Below are the code and all the weights of a small trained network. Each question names an input and a class and asks about switching units off, where a switched-off unit gives its printed mean instead of its output.

import numpy as np


def w(rows, s, z=0):
    codes = np.array(rows[::2]) - 128.0
    scale = np.full(codes.shape[1], s)
    scale[-1] = z or s
    return codes * scale


def f(y):
    return y / 2 * (1 + np.tanh(0.7978845608 * (y + 0.044715 * y**3)))


def log_softmax(a):
    a = a - a.max(-1, keepdims=True)
    return a - np.log(np.exp(a).sum(-1, keepdims=True))


def net(x, mask):
    res = np.array(x, float).reshape(1, 3) / 4 @ E
    y = f(res @ A[0][:, :-1].T + A[0][:, -1])
    res = res + np.where(mask, y, B[0][:, -1]) @ B[0][:, :-1]
    return log_softmax(res[-1] @ U[:, :-1].T + U[:, -1])


A, B = {}, {}
E = w([
[45,173,122,120,125,127,195,152],'x0',
[45,81,103,149,135,58,46,136],'x1',
[159,253,81,101,118,71,93,176],'x2',
],0.012)
A[0] = w([
[115,72,140,169,149,118,178,142,104],'N0',
[69,114,152,137,135,103,70,139,129],'N1',
[135,154,110,109,127,91,115,149,83],'N2',
[149,209,147,146,124,85,84,131,99],'N3',
[95,72,171,121,149,134,133,108,153],'N4',
[214,158,139,125,125,174,233,128,112],'N5',
[117,182,144,130,113,145,84,127,107],'N6',
[102,128,135,128,125,134,136,137,254],'N7',
[107,115,117,123,142,115,73,113,82],'N8',
[96,79,112,126,138,163,159,140,134],'N9',
[70,104,122,140,120,92,66,143,124],'N10',
[116,67,156,129,94,174,101,115,107],'N11',
[47,151,132,118,135,133,192,122,138],'N12',
[54,108,110,118,119,89,89,122,105],'N13',
[112,57,107,106,120,158,182,122,133],'N14',
[249,66,128,118,133,132,33,121,136],'N15',
[125,202,114,107,133,109,88,146,164],'N16',
[52,167,121,123,122,131,178,146,92],'N17',
],0.014,0.012)
B[0] = w([
[213,124,148,110,119,131,145,162,181],'N0',
[90,93,147,120,157,175,124,121,200],'N1',
[216,140,166,116,121,159,124,169,163],'N2',
[232,81,135,122,133,120,99,134,205],'N3',
[179,130,84,128,134,119,135,103,213],'N4',
[51,45,129,101,172,215,120,166,249],'N5',
[173,153,114,144,130,165,116,143,155],'N6',
[11,116,27,121,185,25,196,5,233],'N7',
[139,138,176,120,138,183,110,182,156],'N8',
[186,149,117,123,119,123,119,122,189],'N9',
[99,75,121,111,148,182,179,165,212],'N10',
[221,135,135,113,144,119,92,148,190],'N11',
[119,211,189,158,101,90,98,217,221],'N12',
[88,111,144,107,124,213,93,159,201],'N13',
[190,121,115,122,132,119,100,110,205],'N14',
[66,203,164,160,100,68,137,199,253],'N15',
[190,115,90,119,148,98,147,65,235],'N16',
[177,161,204,169,67,121,83,251,200],'N17',
],0.021,0.014)
U = w([
[98,54,154,84,162,195,130,166,126],'0',
[252,105,96,108,152,84,119,134,105],'1',
[112,181,216,188,110,50,110,202,100],'2',
[83,120,56,142,132,54,193,64,254],'3',
[132,121,160,139,97,163,128,81,81],'4',
[123,98,125,153,5,149,156,56,94],'5',
],0.012,0.0076)

Each question gives the input, the list of numbers given to net, and the class t.
The units are the neurons (one row each of A and B). Each row of codes is followed by its name. A weight is (code - 128) times the scale printed after its matrix; where a second scale follows, it is the last column's (A, B and U).
mask holds one flag per neuron, in row order. A switched-off neuron (its flag False) gives its mean, the last column of its row in B, instead of its output. The means were averaged over made-up inputs and are rounded, as every weight is.
A unit's drop is (log p(t) with every unit on - log p(t) with that unit switched off) / (log p(t) with every unit on - log p(t) with every unit switched off).
The circuit of an input: a set's keep is (log p(t) with only the set's units on - log p(t) with every unit switched off) / (log p(t) with every unit on - log p(t) with every unit switched off). Starting from the 12 units with the biggest drops (on a tie, the unit counted first), units are removed one at a time, each time the one whose removal leaves the highest keep (on an exact tie, the one counted first), for as long as the keep stays at least 0.8.
circuit, biggest first: the units of the circuit, biggest drop first
k most important neurons: the k neurons with the biggest drops, biggest first
drop when u is switched off: that unit's drop, to one decimal
input [4,-5,-6], class 1: circuit, biggest first : [N14]
input [-4,2,3], class 2: 4 most important neurons : [N15, N7, N4, N5]
input [-3,-1,1], class 3: 2 most important neurons : [N12, N17]
input [8,-3,-7], class 2: 2 most important neurons : [N12, N17]
input [-4,-2,-3], class 2: 2 most important neurons : [N15, N16]
input [-4,4,3], class 0: 3 most important neurons : [N12, N17, N10]
input [4,0,-1], class 2: 3 most important neurons : [N12, N16, N17]
input [6,8,7], class 0: 2 most important neurons : [N13, N10]
input [-6,4,-5], class 2: 2 most important neurons : [N15, N16]
input [-2,6,7], class 1: 4 most important neurons : [N16, N5, N3, N2]
input [3,-2,-3], class 3: 3 most important neurons : [N15, N3, N7]
input [-8,-8,-3], class 0: 2 most important neurons : [N5, N12]
input [7,-8,5], class 0: 2 most important neurons : [N5, N15]
input [-7,-4,-3], class 2: circuit, biggest first : [N15]
input [-5,3,-5], class 1: 4 most important neurons : [N12, N4, N11, N17]
input [-1,-6,1], class 0: drop when N5 is switched off : 1.2
input [-4,6,-1], class 0: drop when N6 is switched off : 0.0
input [3,-6,2], class 0: drop when N5 is switched off : 2.0
input [5,-2,7], class 1: drop when N16 is switched off : 0.3
input [-6,-3,0], class 2: circuit, biggest first : [N15]
